Below is a small trained network, with its code and all its weights. Each question gives an input and a class and asks what happens when units are switched off, that is, made to give their printed mean instead of their output.

import numpy as np


def w(rows, s, z=0):
    codes = np.array(rows[::2]) - 128.0
    scale = np.full(codes.shape[1], s)
    scale[-1] = z or s
    return codes * scale


def norm(h):
    return h / np.sqrt((h * h).mean(-1, keepdims=True) + 1e-5)


def f(y):
    return np.maximum(y, 0)


def log_softmax(a):
    a = a - a.max(-1, keepdims=True)
    return a - np.log(np.exp(a).sum(-1, keepdims=True))


def net(x, mask):
    res = np.array(x, float).reshape(1, 6) / 4 @ E
    u = 0
    for l in range(3):
        y = f(norm(res) @ A[l][:, :-1].T + A[l][:, -1])
        res = res + np.where(mask[u : u + 10], y, B[l][:, -1]) @ B[l][:, :-1]
        u += 10
    return log_softmax(norm(res)[-1] @ U[:, :-1].T + U[:, -1])


A, B = {}, {}
E = w([
[126,129,116,112,123],'x0',
[133,152,103,80,133],'x1',
[15,173,93,100,160],'x2',
[193,36,62,108,242],'x3',
[128,136,132,125,132],'x4',
[155,254,75,241,122],'x5',
],0.0065)
A[0] = w([
[34,144,59,178,111,2],'L0N0',
[31,119,122,145,126,130],'L0N1',
[81,162,105,209,154,140],'L0N2',
[148,123,57,137,112,91],'L0N3',
[102,198,124,216,50,127],'L0N4',
[125,97,2,191,165,54],'L0N5',
[77,86,87,151,194,95],'L0N6',
[142,86,130,150,125,103],'L0N7',
[151,113,149,46,28,75],'L0N8',
[165,137,50,178,168,79],'L0N9',
],0.0095,0.0037)
B[0] = w([
[121,241,92,225,135,173],'L0N0',
[47,94,142,127,217,195],'L0N1',
[46,169,143,10,61,211],'L0N2',
[133,174,176,220,106,160],'L0N3',
[162,104,67,47,99,255],'L0N4',
[94,118,209,96,155,211],'L0N5',
[99,82,110,25,129,191],'L0N6',
[155,134,117,113,164,157],'L0N7',
[110,97,203,185,137,196],'L0N8',
[155,205,255,86,149,211],'L0N9',
],0.0062,0.0056)
A[1] = w([
[76,110,148,254,161,5],'L1N0',
[162,138,91,196,61,8],'L1N1',
[147,161,166,11,151,28],'L1N2',
[130,173,202,94,154,87],'L1N3',
[176,111,216,106,138,193],'L1N4',
[124,197,174,127,182,83],'L1N5',
[34,158,84,60,192,141],'L1N6',
[117,226,62,227,56,163],'L1N7',
[78,103,116,129,193,12],'L1N8',
[55,77,219,106,54,32],'L1N9',
],0.0082,0.0021)
B[1] = w([
[120,112,136,117,56,132],'L1N0',
[106,91,77,97,111,140],'L1N1',
[137,84,137,163,117,222],'L1N2',
[206,147,146,189,149,199],'L1N3',
[100,144,60,201,90,235],'L1N4',
[75,66,166,194,62,186],'L1N5',
[66,76,203,100,148,254],'L1N6',
[89,100,2,104,127,188],'L1N7',
[137,57,176,90,147,161],'L1N8',
[164,152,176,175,121,211],'L1N9',
],0.0089,0.0063)
A[2] = w([
[223,181,1,84,75,33],'L2N0',
[115,186,52,169,177,25],'L2N1',
[169,196,79,136,220,127],'L2N2',
[66,76,102,119,82,23],'L2N3',
[172,102,148,149,104,132],'L2N4',
[188,29,87,87,173,136],'L2N5',
[74,233,161,133,127,2],'L2N6',
[98,142,204,114,181,91],'L2N7',
[115,143,181,72,59,117],'L2N8',
[169,34,154,96,99,166],'L2N9',
],0.0096,0.0038)
B[2] = w([
[184,28,159,79,37,184],'L2N0',
[100,147,196,166,187,140],'L2N1',
[113,203,220,214,48,139],'L2N2',
[142,211,149,138,186,174],'L2N3',
[138,254,119,124,144,198],'L2N4',
[123,191,28,146,232,229],'L2N5',
[95,143,168,118,143,165],'L2N6',
[100,53,213,113,45,213],'L2N7',
[214,65,83,213,161,196],'L2N8',
[212,238,65,103,164,255],'L2N9',
],0.0062,0.0055)
U = w([
[204,179,156,255,89,252],'0',
[35,62,236,148,134,143],'1',
[213,167,29,157,225,96],'2',
[94,59,141,94,237,41],'3',
[190,86,47,97,19,107],'4',
[30,186,66,120,110,158],'5',
],0.0085,0.0029)

Each question gives the input, the list of numbers given to net, and the class t.
The units are the neurons (one row each of A and B). Each row of codes is followed by its name. A weight is (code - 128) times the scale printed after its matrix; where a second scale follows, it is the last column's (A, B and U).
mask holds one flag per neuron, layer by layer. A switched-off neuron (its flag False) gives its mean, the last column of its row in B, instead of its output. The means were averaged over made-up inputs and are rounded, as every weight is.
A unit's drop is (log p(t) with every unit on - log p(t) with that unit switched off) / (log p(t) with every unit on - log p(t) with every unit switched off).
The circuit of an input: a set's keep is (log p(t) with only the set's units on - log p(t) with every unit switched off) / (log p(t) with every unit on - log p(t) with every unit switched off). Starting from the 12 units with the biggest drops (on a tie, the unit counted first), units are removed one at a time, each time the one whose removal leaves the highest keep (on an exact tie, the one counted first), for as long as the keep stays at least 0.8.
circuit, biggest first: the units of the circuit, biggest drop first
most important unit: the unit with the biggest drop
top k neurons: the k neurons with the biggest drops, biggest first
top k neurons in layer l: the k neurons of layer l with the biggest drops, biggest first
drop of u: that unit's drop, to one decimal
input [-5,-4,0,0,-5,1], class 4: circuit, biggest first => [L0N4 L0N8]
input [-8,2,1,0,-6,7], class 5: circuit, biggest first => [L0N2]
input [2,-4,1,5,3,3], class 1: circuit, biggest first => [L0N5 L2N7]
input [-6,5,-7,1,3,-3], class 2: top 2 neurons => [L0N9 L0N2]
input [-4,-8,-1,-2,-6,8], class 4: top 2 neurons => [L0N4 L2N0]
input [8,-2,0,0,-5,8], class 4: circuit, biggest first => [L0N4 L1N7 L2N0]
input [-1,4,3,4,-7,8], class 1: top 2 neurons => [L0N5 L0N9]
input [6,2,-2,2,-1,-1], class 2: top 4 neurons => [L0N0 L0N9 L0N2 L1N9]
input [4,5,4,8,-8,1], class 1: top 4 neurons in layer 0 => [L0N5 L0N4 L0N9 L0N3]
input [7,6,0,-5,3,-8], class 0: top 2 neurons in layer 1 => [L1N9 L1N6]
input [4,1,1,7,3,2], class 1: top 3 neurons => [L0N5 L0N4 L0N9]
input [6,-7,1,-7,8,7], class 5: top 2 neurons in layer 0 => [L0N2 L0N0]
input [-8,2,-4,2,-3,-1], class 2: top 3 neurons in layer 0 => [L0N0 L0N9 L0N3]
input [3,7,-2,-5,8,6], class 4: most important unit => L2N0
input [-7,-3,1,-1,8,5], class 5: top 2 neurons in layer 1 => [L1N7 L1N6]
input [0,8,-4,6,4,2], class 0: top 3 neurons in layer 0 => [L0N9 L0N4 L0N3]
input [-8,-5,-4,1,2,-5], class 2: top 2 neurons in layer 0 => [L0N9 L0N2]
input [7,1,-3,6,-4,-6], class 2: drop of L2N9 => 0.1
input [4,-2,2,4,6,7], class 1: drop of L2N9 => 0.1
input [-6,-6,-4,0,1,3], class 4: drop of L0N1 => 0.2
input [-4,3,-8,4,5,-2], class 2: most important unit => L2N5
input [4,-6,3,-6,3,6], class 5: drop of L1N2 => 0.0
input [8,-5,-5,8,2,-7], class 2: top 2 neurons in layer 2 => [L2N5 L2N9]
input [5,4,8,0,7,-1], class 1: top 2 neurons in layer 1 => [L1N6 L1N7]
input [-3,-8,1,-3,-4,7], class 5: top 2 neurons => [L0N2 L0N0]
